Here is a tiny trained network, its code and every weight. The questions are about switching its units off for an input and a target symbol, where a switched-off unit gives its printed mean instead of its output.

import numpy as np


def w(rows, s, z=0):
    codes = np.array(rows[::2]) - 128.0
    scale = np.full(codes.shape[1], s)
    scale[-1] = z or s
    return codes * scale


def f(y):
    return y / 2 * (1 + np.tanh(0.7978845608 * (y + 0.044715 * y**3)))


def softmax(a):
    e = np.exp(a - a.max(-1, keepdims=True))
    return e / e.sum(-1, keepdims=True)


def log_softmax(a):
    a = a - a.max(-1, keepdims=True)
    return a - np.log(np.exp(a).sum(-1, keepdims=True))


def net(x, mask):
    ids = ['ΓΠΦΨαβδξ'.index(c) for c in x.split()]
    T = len(ids)
    res = E[ids] + P[:T]
    r = res
    for j in range(3):
        rows = slice(3 * j, 3 * j + 3)
        q, k, v = (r @ M[0][rows].T for M in (Q, K, V))
        z = softmax(np.where(np.tri(T) > 0, q @ k.T / 3**0.5, -1e9)) @ v
        o = O[0][rows]
        res = res + np.where(mask[j], z, o[:, -1]) @ o[:, :-1]
    y = f(res @ A[0][:, :-1].T + A[0][:, -1])
    res = res + np.where(mask[3:19], y, B[0][:, -1]) @ B[0][:, :-1]
    return log_softmax(res[-1] @ U[:, :-1].T + U[:, -1])


Q, K, V, O, A, B = {}, {}, {}, {}, {}, {}
E = w([
[61,65,122,95,132,28,126],'Γ',
[122,152,144,139,68,2,100],'Π',
[170,52,97,186,86,149,196],'Φ',
[196,50,241,69,149,194,157],'Ψ',
[22,192,6,112,115,196,122],'α',
[171,101,107,123,154,21,80],'β',
[73,152,148,119,147,2,137],'δ',
[113,108,159,96,240,47,147],'ξ',
],0.016)
P = w([
[41,55,176,241,179,159,67],'0',
[68,22,73,134,134,24,87],'1',
[98,63,64,135,185,52,136],'2',
[121,105,88,134,156,53,167],'3',
[143,131,100,122,135,56,179],'4',
[159,154,112,111,118,54,191],'5',
[172,174,130,111,103,54,206],'6',
[174,195,143,100,106,55,230],'7',
[182,205,159,90,87,51,235],'8',
[193,208,164,71,90,57,248],'9',
[193,222,174,76,75,52,254],'10',
],0.0064)
Q[0] = w([
[221,150,148,93,171,80,81],'h1',
[176,48,90,215,70,16,227],'h1',
[147,131,105,119,201,230,94],'h1',
[134,144,133,112,123,91,104],'h2',
[185,161,104,21,111,72,163],'h2',
[178,162,142,155,93,255,116],'h2',
[32,197,69,81,39,219,129],'h3',
[220,126,174,173,159,47,96],'h3',
[62,125,190,93,200,112,17],'h3',
],0.0088)
K[0] = w([
[121,142,182,83,149,152,46],'h1',
[143,181,82,98,106,182,121],'h1',
[158,110,148,198,182,116,100],'h1',
[131,133,155,94,123,140,142],'h2',
[157,134,122,123,98,162,186],'h2',
[38,151,109,135,172,132,5],'h2',
[175,135,165,153,108,98,160],'h3',
[75,161,83,133,126,128,62],'h3',
[127,150,168,78,150,112,82],'h3',
],0.015)
V[0] = w([
[122,196,39,230,178,129,165],'h1',
[35,148,96,80,118,170,58],'h1',
[166,170,110,150,138,155,91],'h1',
[124,159,47,73,119,237,120],'h2',
[98,254,75,120,149,129,74],'h2',
[192,85,206,68,163,103,120],'h2',
[154,40,128,150,110,121,149],'h3',
[122,148,115,157,182,46,88],'h3',
[160,96,206,93,129,105,123],'h3',
],0.0077)
O[0] = w([
[105,62,201,56,177,149,164,253],'h1',
[108,172,113,40,158,168,99,241],'h1',
[186,121,117,48,147,118,109,97],'h1',
[159,135,239,253,208,83,228,89],'h2',
[82,171,236,169,98,62,54,77],'h2',
[146,204,62,41,159,144,75,75],'h2',
[210,147,157,81,176,115,211,129],'h3',
[135,82,126,172,216,122,89,139],'h3',
[216,215,158,83,189,160,135,6],'h3',
],0.0071,0.0069)
A[0] = w([
[146,150,107,188,35,131,67,78],'n1',
[179,71,147,150,111,65,119,150],'n2',
[152,173,172,84,180,128,68,168],'n3',
[136,119,226,187,124,141,145,2],'n4',
[53,204,139,192,121,85,116,218],'n5',
[108,130,148,109,177,147,191,90],'n6',
[107,134,52,93,190,246,124,156],'n7',
[98,148,110,159,84,226,154,178],'n8',
[78,98,90,168,138,121,124,125],'n9',
[137,80,200,157,156,172,107,196],'n10',
[137,146,91,193,153,121,117,133],'n11',
[108,187,147,139,142,33,80,39],'n12',
[149,121,71,149,25,126,125,175],'n13',
[139,71,155,150,120,217,45,143],'n14',
[66,173,109,105,111,91,88,107],'n15',
[135,140,156,193,102,128,214,161],'n16',
],0.012,0.0052)
B[0] = w([
[183,65,203,121,66,2,179,131],'n1',
[64,136,88,135,156,131,159,163],'n2',
[163,22,176,212,200,143,110,140],'n3',
[152,182,125,109,59,196,46,193],'n4',
[162,94,119,126,164,122,200,217],'n5',
[148,84,86,110,94,113,99,181],'n6',
[138,159,197,124,80,148,122,248],'n7',
[98,115,132,112,123,121,29,179],'n8',
[85,203,159,129,125,148,125,203],'n9',
[147,121,140,78,129,108,160,174],'n10',
[144,176,176,122,173,80,154,141],'n11',
[153,147,78,174,53,207,129,141],'n12',
[87,159,179,116,168,116,117,168],'n13',
[169,219,47,79,108,137,101,143],'n14',
[177,106,118,161,120,155,157,213],'n15',
[127,133,99,109,185,88,121,242],'n16',
],0.0098,0.013)
U = w([
[13,190,115,62,77,127,21,155],'Γ',
[139,83,164,115,31,61,141,207],'Π',
[66,85,107,54,211,49,215,210],'Φ',
[248,224,86,25,129,122,176,97],'Ψ',
[100,163,207,188,120,182,255,47],'α',
[125,135,30,107,151,96,9,4],'β',
[128,134,4,181,91,215,161,95],'δ',
[130,78,191,149,172,109,65,113],'ξ',
],0.0059,0.0031)

Each question gives the input, a string of symbols that net reads in full, and the target symbol t.
The units are the heads (3 rows each of Q, K, V and O) and the neurons (one row each of A and B). Each row of codes is followed by its name. A weight is (code - 128) times the scale printed after its matrix; where a second scale follows, it is the last column's (O, A, B and U).
mask holds one flag per unit, heads first, then neurons. A switched-off unit (its flag False) gives its mean, the last column of its rows in O or B, instead of its output. The means were averaged over made-up inputs and are rounded, as every weight is.
A unit's drop is (log p(t) with every unit on - log p(t) with that unit switched off) / (log p(t) with every unit on - log p(t) with every unit switched off).
The circuit of an input: a set's keep is (log p(t) with only the set's units on - log p(t) with every unit switched off) / (log p(t) with every unit on - log p(t) with every unit switched off). Starting from the 12 units with the biggest drops (on a tie, the unit counted first), units are removed one at a time, each time the one whose removal leaves the highest keep (on an exact tie, the one counted first), for as long as the keep stays at least 0.8.
circuit, biggest first: the units of the circuit, biggest drop first
most important unit: the unit with the biggest drop
k most important neurons: the k neurons with the biggest drops, biggest first
which heads matter: for each layer, one digit per head in row order, 1 if its drop is at least 0.15 and else 0, layers parted by /
input Φ Ψ δ, target Ψ: which heads matter	111
input δ Γ δ, target δ: which heads matter	110
input Φ β δ Ψ ξ Γ δ α δ δ, target Ψ: circuit, biggest first	h2
input β δ Π Ψ α α α Φ α, target Φ: which heads matter	010
input Γ Φ α α Γ α α Π, target Φ: which heads matter	010
input Φ α δ, target Γ: circuit, biggest first	h3; n9
input Φ Π Φ α δ ξ, target Γ: 2 most important neurons	n5; n7
input Ψ α Φ, target Γ: circuit, biggest first	n5; n15; h1
input α Π Φ α Ψ Φ, target Φ: circuit, biggest first	h2; n7; n16
input Γ α δ Ψ, target Γ: 2 most important neurons	n4; n14
input β Φ α δ Φ Ψ, target Γ: 2 most important neurons	n4; n2
input Π α α ξ, target ξ: circuit, biggest first	n3; h1; h2
input α α δ, target δ: circuit, biggest first	n15; n12; h2
input Γ ξ α α α α α, target Ψ: 3 most important neurons	n4; n16; n5
input α β Γ α δ β Γ, target Γ: which heads matter	011
input ξ β Ψ ξ, target Ψ: which heads matter	110
input α Γ β, target Γ: circuit, biggest first	h3; h2
input β ξ δ Φ δ δ Φ, target Φ: most important unit	h1
input α Ψ α, target Ψ: which heads matter	111
input Π Ψ α δ Ψ α Π α α Γ, target Ψ: which heads matter	110
input Φ Ψ Γ, target Ψ: which heads matter	011
input α δ ξ, target Γ: circuit, biggest first	h2
input α δ Γ Φ, target Γ: 2 most important neurons	n5; n15
